Here is a tiny trained network, its code and every weight. The questions are about switching its units off for an input and a class, where a switched-off unit gives its printed mean instead of its output.

import numpy as np


def w(rows, s, z=0):
    codes = np.array(rows[::2]) - 128.0
    scale = np.full(codes.shape[1], s)
    scale[-1] = z or s
    return codes * scale


def f(y):
    return y / 2 * (1 + np.tanh(0.7978845608 * (y + 0.044715 * y**3)))


def log_softmax(a):
    a = a - a.max(-1, keepdims=True)
    return a - np.log(np.exp(a).sum(-1, keepdims=True))


def net(x, mask):
    res = np.array(x, float).reshape(1, 6) / 4 @ E
    y = f(res @ A[0][:, :-1].T + A[0][:, -1])
    res = res + np.where(mask, y, B[0][:, -1]) @ B[0][:, :-1]
    return log_softmax(res[-1] @ U[:, :-1].T + U[:, -1])


A, B = {}, {}
E = w([
[220,42,201,24,61,129,43,83,146,77],'x0',
[154,85,118,85,59,203,172,236,19,196],'x1',
[133,121,124,123,131,127,139,126,137,129],'x2',
[129,127,128,139,111,117,130,129,135,142],'x3',
[126,121,116,120,130,128,129,131,135,129],'x4',
[112,245,168,67,65,249,128,124,220,195],'x5',
],0.012)
A[0] = w([
[171,75,163,89,84,110,85,113,144,99,71],'n1',
[84,144,167,136,169,85,109,82,212,127,109],'n2',
[138,99,147,147,164,77,146,140,92,97,109],'n3',
[144,81,122,113,140,160,138,194,69,161,102],'n4',
[130,140,124,151,160,72,86,26,216,64,112],'n5',
[105,126,135,119,149,129,105,118,112,152,4],'n6',
[18,193,70,197,191,98,185,127,155,144,88],'n7',
[198,85,194,56,81,115,62,82,164,99,78],'n8',
[111,199,163,87,108,209,137,85,228,185,129],'n9',
[163,130,135,141,140,126,136,134,153,97,77],'n10',
[150,6,97,188,176,29,136,116,46,69,145],'n11',
[135,129,133,124,137,170,147,91,118,116,28],'n12',
[158,113,103,105,89,173,167,160,20,174,93],'n13',
[129,178,165,112,101,186,133,117,183,152,117],'n14',
[118,152,128,150,203,119,101,38,209,143,119],'n15',
[79,198,71,207,198,138,186,170,100,166,65],'n16',
[115,162,151,118,107,194,119,71,177,110,123],'n17',
[66,208,118,128,109,180,157,132,172,164,117],'n18',
[102,143,160,129,118,134,139,123,120,118,33],'n19',
[123,95,101,168,181,10,129,150,65,74,134],'n20',
[86,157,143,160,172,80,100,63,233,57,101],'n21',
[192,48,184,75,99,116,59,64,180,80,91],'n22',
[135,208,148,90,82,203,102,140,217,155,132],'n23',
[131,85,146,99,71,199,173,223,27,185,107],'n24',
],0.014,0.015)
B[0] = w([
[169,169,139,152,201,185,183,132,129,143,195],'n1',
[86,66,66,199,68,140,133,68,110,121,192],'n2',
[133,149,148,102,87,110,121,147,164,101,169],'n3',
[57,49,141,180,51,113,109,119,173,137,184],'n4',
[71,13,76,197,71,146,105,26,53,129,230],'n5',
[66,116,179,99,95,108,112,175,178,143,126],'n6',
[131,199,209,178,206,206,218,148,173,230,207],'n7',
[185,204,193,132,210,214,202,170,201,202,237],'n8',
[138,205,97,63,114,23,79,195,138,46,227],'n9',
[61,132,174,158,109,123,106,146,179,127,131],'n10',
[180,216,128,8,92,16,49,193,83,27,254],'n11',
[148,127,58,149,153,148,154,87,108,102,125],'n12',
[39,40,124,184,71,127,133,56,124,180,203],'n13',
[124,126,135,76,129,95,90,158,115,68,189],'n14',
[85,34,99,155,72,118,87,93,120,174,203],'n15',
[132,191,231,152,232,222,220,172,183,186,202],'n16',
[161,145,95,86,136,96,96,159,113,85,184],'n17',
[192,156,124,85,150,90,97,164,140,87,190],'n18',
[62,141,172,120,78,138,113,160,179,137,125],'n19',
[175,202,181,73,95,69,65,189,157,35,220],'n20',
[42,15,72,200,45,115,122,67,81,185,223],'n21',
[155,178,185,136,219,209,232,145,224,225,249],'n22',
[158,154,123,72,130,62,64,185,107,28,223],'n23',
[67,15,42,223,95,148,89,7,86,154,236],'n24',
],0.011,0.031)
U = w([
[136,206,111,42,93,11,81,156,126,4,179],'0',
[67,19,75,186,48,114,121,40,112,156,173],'1',
[136,227,167,136,197,208,236,144,167,200,2],'2',
],0.011,0.0089)

Each question gives the input, the list of numbers given to net, and the class t.
The units are the neurons (one row each of A and B). Each row of codes is followed by its name. A weight is (code - 128) times the scale printed after its matrix; where a second scale follows, it is the last column's (A, B and U).
mask holds one flag per neuron, in row order. A switched-off neuron (its flag False) gives its mean, the last column of its row in B, instead of its output. The means were averaged over made-up inputs and are rounded, as every weight is.
A unit's drop is (log p(t) with every unit on - log p(t) with that unit switched off) / (log p(t) with every unit on - log p(t) with every unit switched off).
unit that matters most: the unit with the biggest drop
k most important neurons: the k neurons with the biggest drops, biggest first
drop of u: that unit's drop, to one decimal
input [-5,-6,0,-2,2,-3], class 1: unit that matters most -> n21
input [8,-7,-1,-4,8,4], class 2: 4 most important neurons -> (n22 n8 n24 n1)
input [-4,3,0,5,8,-2], class 2: 3 most important neurons -> (n16 n5 n21)
input [-4,3,6,-3,-6,-4], class 0: 3 most important neurons -> (n22 n11 n8)
input [-2,-6,-2,7,4,5], class 1: 2 most important neurons -> (n21 n11)
input [-7,-7,-5,-3,5,8], class 0: 3 most important neurons -> (n9 n23 n18)
input [-7,-7,-4,0,5,2], class 1: 4 most important neurons -> (n21 n15 n5 n22)
input [-7,6,-7,4,7,-6], class 2: 4 most important neurons -> (n16 n7 n9 n23)
input [3,2,1,7,8,-1], class 2: 2 most important neurons -> (n5 n21)
input [8,-7,2,8,-7,-2], class 2: 4 most important neurons -> (n22 n8 n24 n1)
input [8,3,-3,-6,5,7], class 2: 4 most important neurons -> (n8 n22 n11 n1)
input [3,3,1,-1,-1,1], class 1: 4 most important neurons -> (n16 n7 n24 n22)
input [7,-1,-2,-5,-5,-6], class 2: 2 most important neurons -> (n22 n8)
input [6,-7,7,-8,-4,3], class 1: unit that matters most -> n5
input [0,7,7,3,7,-7], class 0: 2 most important neurons -> (n11 n20)
input [-6,2,-6,4,-5,7], class 0: drop of n9 -> 0.7
